Below are the code and all the weights of a small trained network. Each question names an input and a target symbol and asks about switching units off, where a switched-off unit gives its printed mean instead of its output.

import numpy as np


def w(rows, s, z=0):
    codes = np.array(rows[::2]) - 128.0
    scale = np.full(codes.shape[1], s)
    scale[-1] = z or s
    return codes * scale


def f(y):
    return np.maximum(y, 0)


def softmax(a):
    e = np.exp(a - a.max(-1, keepdims=True))
    return e / e.sum(-1, keepdims=True)


def log_softmax(a):
    a = a - a.max(-1, keepdims=True)
    return a - np.log(np.exp(a).sum(-1, keepdims=True))


def net(x, mask):
    ids = ['ηθλστψ'.index(c) for c in x.split()]
    T = len(ids)
    res = E[ids] + P[:T]
    r = res
    for j in range(3):
        rows = slice(2 * j, 2 * j + 2)
        q, k, v = (r @ M[0][rows].T for M in (Q, K, V))
        z = softmax(np.where(np.tri(T) > 0, q @ k.T / 2**0.5, -1e9)) @ v
        o = O[0][rows]
        res = res + np.where(mask[j], z, o[:, -1]) @ o[:, :-1]
    y = f(res @ A[0][:, :-1].T + A[0][:, -1])
    res = res + np.where(mask[3:11], y, B[0][:, -1]) @ B[0][:, :-1]
    return log_softmax(res[-1] @ U[:, :-1].T + U[:, -1])


Q, K, V, O, A, B = {}, {}, {}, {}, {}, {}
E = w([
[166,170,166,141,213,63,170,98],'η',
[17,51,152,83,143,213,156,59],'θ',
[100,172,222,146,2,173,147,80],'λ',
[15,144,209,89,126,142,60,108],'σ',
[158,52,169,143,31,127,72,21],'τ',
[142,158,81,166,52,210,116,99],'ψ',
],0.017)
P = w([
[126,74,147,251,132,168,112,184],'0',
[105,56,127,150,113,93,175,124],'1',
[109,95,136,121,109,99,164,127],'2',
[122,115,141,107,107,107,163,118],'3',
[128,125,134,101,112,113,158,111],'4',
[131,138,133,112,114,122,144,102],'5',
[138,141,121,94,114,118,143,94],'6',
[142,155,120,99,115,121,133,86],'7',
[140,160,99,110,112,117,112,68],'8',
[140,168,100,114,119,123,111,63],'9',
[153,162,124,124,127,137,120,59],'10',
],0.012)
Q[0] = w([
[61,103,183,61,115,205,53,72],'H1',
[152,172,179,110,96,52,128,68],'H1',
[122,159,204,59,116,113,108,2],'H2',
[167,159,79,122,144,153,116,165],'H2',
[96,156,96,118,28,199,162,66],'H3',
[149,137,137,118,120,148,179,34],'H3',
],0.0094)
K[0] = w([
[197,115,195,147,220,32,172,130],'H1',
[194,209,95,1,148,126,101,100],'H1',
[202,192,73,104,162,120,98,38],'H2',
[69,100,168,172,171,55,147,183],'H2',
[131,157,126,165,197,73,243,201],'H3',
[171,244,103,17,195,64,77,26],'H3',
],0.0088)
V[0] = w([
[139,147,100,94,80,138,71,12],'H1',
[212,174,77,195,214,97,179,188],'H1',
[149,14,222,154,129,100,73,57],'H2',
[213,168,226,120,206,2,172,154],'H2',
[41,163,41,70,35,173,92,88],'H3',
[245,134,70,170,153,72,116,70],'H3',
],0.0052)
O[0] = w([
[103,143,143,253,157,67,177,191,177],'H1',
[103,192,141,60,103,188,237,46,105],'H1',
[159,120,57,93,126,227,126,187,232],'H2',
[130,84,254,87,120,162,124,73,1],'H2',
[129,70,41,82,186,210,176,10,11],'H3',
[168,69,97,74,168,110,114,226,200],'H3',
],0.0071,0.0039)
A[0] = w([
[86,129,184,94,204,135,65,219,150],'N1',
[209,108,84,168,117,89,58,77,79],'N2',
[142,69,126,134,190,36,145,171,73],'N3',
[55,134,174,94,215,133,225,105,172],'N4',
[226,138,93,146,128,2,108,198,173],'N5',
[100,114,115,180,65,156,184,202,172],'N6',
[141,164,224,131,111,85,155,184,4],'N7',
[101,65,182,106,192,150,104,72,112],'N8',
],0.009,0.0032)
B[0] = w([
[253,160,34,198,121,132,80,199,158],'N1',
[124,64,137,92,182,163,207,236,210],'N2',
[192,154,55,47,199,171,222,128,177],'N3',
[114,137,128,137,51,52,103,85,193],'N4',
[26,166,159,214,100,69,196,67,213],'N5',
[136,182,164,58,137,133,110,73,255],'N6',
[141,84,112,153,254,89,93,103,175],'N7',
[90,12,128,56,210,180,127,106,160],'N8',
],0.0086,0.0082)
U = w([
[143,99,88,177,140,69,32,132,81],'η',
[101,21,182,146,75,112,188,188,123],'θ',
[110,118,170,101,182,128,172,79,1],'λ',
[2,91,145,96,169,164,108,79,38],'σ',
[249,162,52,1,147,230,199,137,194],'τ',
[78,179,162,221,21,57,152,38,211],'ψ',
],0.0061,0.0031)

Each question gives the input, a string of symbols that net reads in full, and the target symbol t.
The units are the heads (2 rows each of Q, K, V and O) and the neurons (one row each of A and B). Each row of codes is followed by its name. A weight is (code - 128) times the scale printed after its matrix; where a second scale follows, it is the last column's (O, A, B and U).
mask holds one flag per unit, heads first, then neurons. A switched-off unit (its flag False) gives its mean, the last column of its rows in O or B, instead of its output. The means were averaged over made-up inputs and are rounded, as every weight is.
A unit's drop is (log p(t) with every unit on - log p(t) with that unit switched off) / (log p(t) with every unit on - log p(t) with every unit switched off).
The circuit of an input: a set's keep is (log p(t) with only the set's units on - log p(t) with every unit switched off) / (log p(t) with every unit on - log p(t) with every unit switched off). Starting from all 11 units, units are removed one at a time, each time the one whose removal leaves the highest keep (on an exact tie, the one counted first), for as long as the keep stays at least 0.8.
units of the circuit, in order: the units of the circuit, biggest drop first
most important unit: the unit with the biggest drop
top k neurons: the k neurons with the biggest drops, biggest first
heads that matter: for each layer, one digit per head in row order, 1 if its drop is at least 0.15 and else 0, layers parted by /
drop when u is switched off: that unit's drop, to one decimal
input ψ ψ ψ τ, target θ: heads that matter	101
input τ θ λ ψ ψ η θ, target ψ: most important unit	N4
input η η η, target η: top 3 neurons	N7, N1, N4
input λ η ψ η θ η τ σ, target τ: units of the circuit, in order	N1, H2
input ψ ψ η σ η σ η λ τ λ, target τ: units of the circuit, in order	H2, N5
input λ η η η, target η: units of the circuit, in order	N1, N7, H3
input ψ ψ τ τ τ η θ, target τ: top 2 neurons	N5, N1
input σ σ ψ θ τ, target θ: heads that matter	100
input θ λ λ ψ λ τ ψ τ σ, target η: units of the circuit, in order	H1, N1
input ψ τ λ τ ψ η η ψ σ, target η: heads that matter	001
input ψ σ η σ ψ σ σ, target ψ: heads that matter	110
input λ τ η, target τ: top 2 neurons	N3, N1
input η ψ η ψ η τ ψ τ σ τ θ, target τ: top 2 neurons	N5, N7
input σ ψ λ η ψ θ τ λ σ, target τ: units of the circuit, in order	N5, N1
input σ λ ψ ψ η, target ψ: most important unit	N4
input ψ τ ψ η, target ψ: top 2 neurons	N5, N4
input τ τ τ η σ ψ ψ ψ, target ψ: top 2 neurons	N5, N3
input ψ ψ ψ θ θ η τ τ, target τ: drop when H1 is switched off	1.6
input η θ θ τ, target τ: drop when N5 is switched off	0.3
input η ψ ψ τ τ ψ σ, target ψ: drop when N2 is switched off	0.4
input ψ ψ η τ λ, target τ: most important unit	H1
